Here is a tiny trained network, its code and every weight. The questions are about switching its units off for an input and a class, where a switched-off unit gives its printed mean instead of its output.

import numpy as np


def w(rows, s, z=0):
    codes = np.array(rows[::2]) - 128.0
    scale = np.full(codes.shape[1], s)
    scale[-1] = z or s
    return codes * scale


def f(y):
    return np.maximum(y, 0)


def log_softmax(a):
    a = a - a.max(-1, keepdims=True)
    return a - np.log(np.exp(a).sum(-1, keepdims=True))


def net(x, mask):
    res = np.array(x, float).reshape(1, 6) / 4 @ E
    y = f(res @ A[0][:, :-1].T + A[0][:, -1])
    res = res + np.where(mask, y, B[0][:, -1]) @ B[0][:, :-1]
    return log_softmax(res[-1] @ U[:, :-1].T + U[:, -1])


A, B = {}, {}
E = w([
[9,117,112],'x0',
[129,233,188],'x1',
[127,128,127],'x2',
[118,62,254],'x3',
[128,127,128],'x4',
[128,129,129],'x5',
],0.0085)
A[0] = w([
[143,75,169,77],'neuron 1',
[100,248,185,4],'neuron 2',
[92,122,126,108],'neuron 3',
[130,176,74,162],'neuron 4',
[144,164,18,126],'neuron 5',
[127,72,100,77],'neuron 6',
[137,70,95,32],'neuron 7',
[128,71,105,87],'neuron 8',
[97,115,126,104],'neuron 9',
[168,134,139,75],'neuron 10',
[140,164,46,40],'neuron 11',
[123,182,147,48],'neuron 12',
[114,184,160,41],'neuron 13',
[129,142,85,111],'neuron 14',
[80,136,120,85],'neuron 15',
[140,145,67,89],'neuron 16',
[150,131,134,101],'neuron 17',
[17,115,114,58],'neuron 18',
[144,83,89,7],'neuron 19',
[115,119,128,83],'neuron 20',
[144,4,56,50],'neuron 21',
[166,121,133,120],'neuron 22',
[17,127,120,62],'neuron 23',
[132,131,86,108],'neuron 24',
[220,124,136,57],'neuron 25',
[129,144,120,117],'neuron 26',
[57,125,137,73],'neuron 27',
[113,93,202,93],'neuron 28',
[139,122,140,82],'neuron 29',
[127,71,117,74],'neuron 30',
[125,184,154,31],'neuron 31',
[130,61,219,103],'neuron 32',
[209,107,127,91],'neuron 33',
[126,75,184,101],'neuron 34',
[34,147,118,60],'neuron 35',
[188,143,126,87],'neuron 36',
[145,140,77,112],'neuron 37',
[103,126,118,126],'neuron 38',
[238,116,119,69],'neuron 39',
],0.016,0.0035)
B[0] = w([
[65,116,148,194],'neuron 1',
[228,162,235,229],'neuron 2',
[137,128,102,154],'neuron 3',
[58,126,137,202],'neuron 4',
[20,106,136,234],'neuron 5',
[167,164,164,173],'neuron 6',
[184,148,180,170],'neuron 7',
[162,159,161,175],'neuron 8',
[133,134,106,151],'neuron 9',
[151,122,100,159],'neuron 10',
[51,118,139,198],'neuron 11',
[163,151,171,167],'neuron 12',
[170,148,179,173],'neuron 13',
[90,127,134,166],'neuron 14',
[138,120,98,159],'neuron 15',
[74,117,138,180],'neuron 16',
[141,112,116,146],'neuron 17',
[155,111,50,207],'neuron 18',
[156,143,171,160],'neuron 19',
[126,139,124,135],'neuron 20',
[247,165,232,238],'neuron 21',
[134,125,93,164],'neuron 22',
[162,102,53,206],'neuron 23',
[92,132,136,161],'neuron 24',
[162,112,51,204],'neuron 25',
[119,135,133,143],'neuron 26',
[151,138,87,178],'neuron 27',
[36,122,132,216],'neuron 28',
[119,115,125,139],'neuron 29',
[148,143,164,171],'neuron 30',
[178,131,177,169],'neuron 31',
[4,113,126,254],'neuron 32',
[164,92,64,198],'neuron 33',
[45,124,133,211],'neuron 34',
[152,108,64,192],'neuron 35',
[150,126,78,179],'neuron 36',
[85,132,137,175],'neuron 37',
[139,124,114,148],'neuron 38',
[175,121,35,220],'neuron 39',
],0.034,0.0098)
U = w([
[8,121,142,72],'0',
[160,112,2,58],'1',
[163,162,211,251],'2',
],0.0082,0.0024)

Each question gives the input, the list of numbers given to net, and the class t.
The units are the neurons (one row each of A and B). Each row of codes is followed by its name. A weight is (code - 128) times the scale printed after its matrix; where a second scale follows, it is the last column's (A, B and U).
mask holds one flag per neuron, in row order. A switched-off neuron (its flag False) gives its mean, the last column of its row in B, instead of its output. The means were averaged over made-up inputs and are rounded, as every weight is.
A unit's drop is (log p(t) with every unit on - log p(t) with that unit switched off) / (log p(t) with every unit on - log p(t) with every unit switched off).
The circuit of an input: a set's keep is (log p(t) with only the set's units on - log p(t) with every unit switched off) / (log p(t) with every unit on - log p(t) with every unit switched off). Starting from the 12 units with the biggest drops (on a tie, the unit counted first), units are removed one at a time, each time the one whose removal leaves the highest keep (on an exact tie, the one counted first), for as long as the keep stays at least 0.8.
units of the circuit, in order: the units of the circuit, biggest drop first
unit that matters most: the unit with the biggest drop
k most important neurons: the k neurons with the biggest drops, biggest first
drop when u is switched off: that unit's drop, to one decimal
input [6,6,0,-4,-8,0], class 1: 3 most important neurons	neuron 35; neuron 23; neuron 21
input [5,3,-8,-4,-4,-3], class 1: 3 most important neurons	neuron 32; neuron 23; neuron 35
input [6,8,1,-3,0,-3], class 2: units of the circuit, in order	neuron 2
input [6,7,-3,6,0,5], class 2: 2 most important neurons	neuron 2; neuron 5
input [4,-5,-4,2,-4,-4], class 2: 2 most important neurons	neuron 21; neuron 39
input [4,6,0,-5,2,4], class 2: 2 most important neurons	neuron 2; neuron 32
input [-8,-3,7,-8,1,6], class 0: 4 most important neurons	neuron 5; neuron 11; neuron 4; neuron 16
input [-7,-1,-1,6,3,3], class 1: 3 most important neurons	neuron 39; neuron 25; neuron 33
input [-6,6,8,-3,-5,-2], class 1: 2 most important neurons	neuron 21; neuron 39
input [-5,-6,6,-6,3,6], class 0: 4 most important neurons	neuron 5; neuron 2; neuron 11; neuron 16
input [4,4,-1,-1,-5,5], class 1: 3 most important neurons	neuron 21; neuron 35; neuron 23
input [1,6,6,-4,1,7], class 2: drop when neuron 2 is switched off	0.8
input [-7,3,-3,4,-1,3], class 1: drop when neuron 7 is switched off	0.0
input [5,-8,-5,7,-2,0], class 2: unit that matters most	neuron 21
